Below are the code and all the weights of a small trained network. Each question names an input and a class and asks about switching units off, where a switched-off unit gives its printed mean instead of its output.

import numpy as np


def w(rows, s, z=0):
    codes = np.array(rows[::2]) - 128.0
    scale = np.full(codes.shape[1], s)
    scale[-1] = z or s
    return codes * scale


def norm(h):
    return h / np.sqrt((h * h).mean(-1, keepdims=True) + 1e-5)


def f(y):
    return np.maximum(y, 0)


def log_softmax(a):
    a = a - a.max(-1, keepdims=True)
    return a - np.log(np.exp(a).sum(-1, keepdims=True))


def net(x, mask):
    res = np.array(x, float).reshape(1, 6) / 4 @ E
    u = 0
    for l in range(2):
        y = f(norm(res) @ A[l][:, :-1].T + A[l][:, -1])
        res = res + np.where(mask[u : u + 5], y, B[l][:, -1]) @ B[l][:, :-1]
        u += 5
    return log_softmax(norm(res)[-1] @ U[:, :-1].T + U[:, -1])


A, B = {}, {}
E = w([
[244,64,64,254,160,131,227,95],'x0',
[243,195,150,70,87,58,161,78],'x1',
[124,66,100,145,33,31,100,202],'x2',
[99,96,209,130,114,106,181,104],'x3',
[55,177,59,115,110,96,189,102],'x4',
[125,136,135,132,131,124,130,138],'x5',
],0.0055)
A[0] = w([
[97,146,129,170,146,201,137,113,87],'0.n1',
[188,125,80,186,168,103,209,124,139],'0.n2',
[60,165,60,122,123,89,188,93,49],'0.n3',
[152,217,2,137,158,139,73,180,3],'0.n4',
[64,105,221,142,126,85,226,111,63],'0.n5',
],0.008,0.0054)
B[0] = w([
[129,192,149,124,162,75,134,79,174],'0.n1',
[91,202,139,90,93,169,107,148,254],'0.n2',
[247,43,222,110,218,150,39,254,185],'0.n3',
[163,52,181,161,66,179,77,37,173],'0.n4',
[180,98,93,154,84,203,35,58,182],'0.n5',
],0.0094,0.0054)
A[1] = w([
[120,84,99,155,63,76,128,181,28],'1.n1',
[175,138,122,214,125,182,153,162,100],'1.n2',
[179,131,187,120,173,161,118,184,196],'1.n3',
[153,104,75,188,126,168,251,149,55],'1.n4',
[43,94,108,207,165,155,120,149,4],'1.n5',
],0.011,0.0026)
B[1] = w([
[96,150,99,144,247,208,199,72,182],'1.n1',
[90,98,178,84,126,116,85,143,202],'1.n2',
[97,79,59,175,131,82,185,168,254],'1.n3',
[41,158,152,105,96,152,84,181,155],'1.n4',
[234,174,109,113,60,22,159,87,181],'1.n5',
],0.012,0.0077)
U = w([
[14,209,187,74,64,154,71,244,252],'0',
[161,23,127,154,189,76,138,227,160],'1',
[88,185,103,155,228,200,215,10,112],'2',
[212,235,112,136,18,24,185,78,134],'3',
[173,39,162,173,57,212,2,31,7],'4',
],0.0093,0.002)

Each question gives the input, the list of numbers given to net, and the class t.
The units are the neurons (one row each of A and B). Each row of codes is followed by its name. A weight is (code - 128) times the scale printed after its matrix; where a second scale follows, it is the last column's (A, B and U).
mask holds one flag per neuron, layer by layer. A switched-off neuron (its flag False) gives its mean, the last column of its row in B, instead of its output. The means were averaged over made-up inputs and are rounded, as every weight is.
A unit's drop is (log p(t) with every unit on - log p(t) with that unit switched off) / (log p(t) with every unit on - log p(t) with every unit switched off).
The circuit of an input: a set's keep is (log p(t) with only the set's units on - log p(t) with every unit switched off) / (log p(t) with every unit on - log p(t) with every unit switched off). Starting from all 10 units, units are removed one at a time, each time the one whose removal leaves the highest keep (on an exact tie, the one counted first), for as long as the keep stays at least 0.8.
units of the circuit, in order: the units of the circuit, biggest drop first
most important unit: the unit with the biggest drop
top k neurons: the k neurons with the biggest drops, biggest first
top k neurons in layer l: the k neurons of layer l with the biggest drops, biggest first
input [1,3,4,7,6,-7], class 4: most important unit -> 0.n5
input [-4,7,4,7,8,4], class 1: units of the circuit, in order -> 0.n3; 0.n2
input [8,8,1,2,5,6], class 0: top 2 neurons -> 1.n4; 1.n5
input [7,-8,-1,-6,7,2], class 3: top 2 neurons -> 1.n5; 0.n1
input [-6,7,-3,1,-4,2], class 3: top 3 neurons -> 0.n3; 1.n2; 0.n2
input [-2,-3,8,2,-5,-1], class 2: units of the circuit, in order -> 1.n1; 0.n3
input [8,5,6,-8,-4,-7], class 0: top 3 neurons in layer 0 -> 0.n3; 0.n5; 0.n2
input [8,2,-8,0,1,0], class 0: units of the circuit, in order -> 1.n4; 1.n2
input [-5,-7,-5,-7,-1,6], class 3: top 2 neurons in layer 1 -> 1.n5; 1.n1
input [7,-3,-2,8,-1,-6], class 4: top 2 neurons in layer 0 -> 0.n5; 0.n1
input [-4,6,-3,-6,8,5], class 1: top 2 neurons -> 0.n3; 1.n3
input [-6,5,-6,-8,0,2], class 4: top 2 neurons -> 0.n4; 1.n1
input [-3,-5,-6,3,-5,5], class 2: top 3 neurons -> 0.n1; 0.n3; 1.n2
input [1,-6,2,6,-1,4], class 3: units of the circuit, in order -> 1.n5
input [-3,-7,-4,-1,-4,3], class 3: units of the circuit, in order -> 1.n5; 0.n3
input [-2,-2,0,3,3,8], class 1: top 3 neurons -> 0.n3; 1.n3; 0.n4
input [6,3,2,6,5,1], class 0: top 2 neurons -> 1.n2; 0.n4
input [7,-8,-3,-1,5,3], class 3: top 2 neurons -> 1.n5; 0.n1
input [-3,4,0,5,-7,-8], class 1: top 2 neurons -> 1.n5; 1.n3
input [-4,3,4,-6,4,-5], class 4: most important unit -> 0.n4
input [3,1,7,8,-6,5], class 4: top 3 neurons -> 0.n5; 0.n3; 1.n3
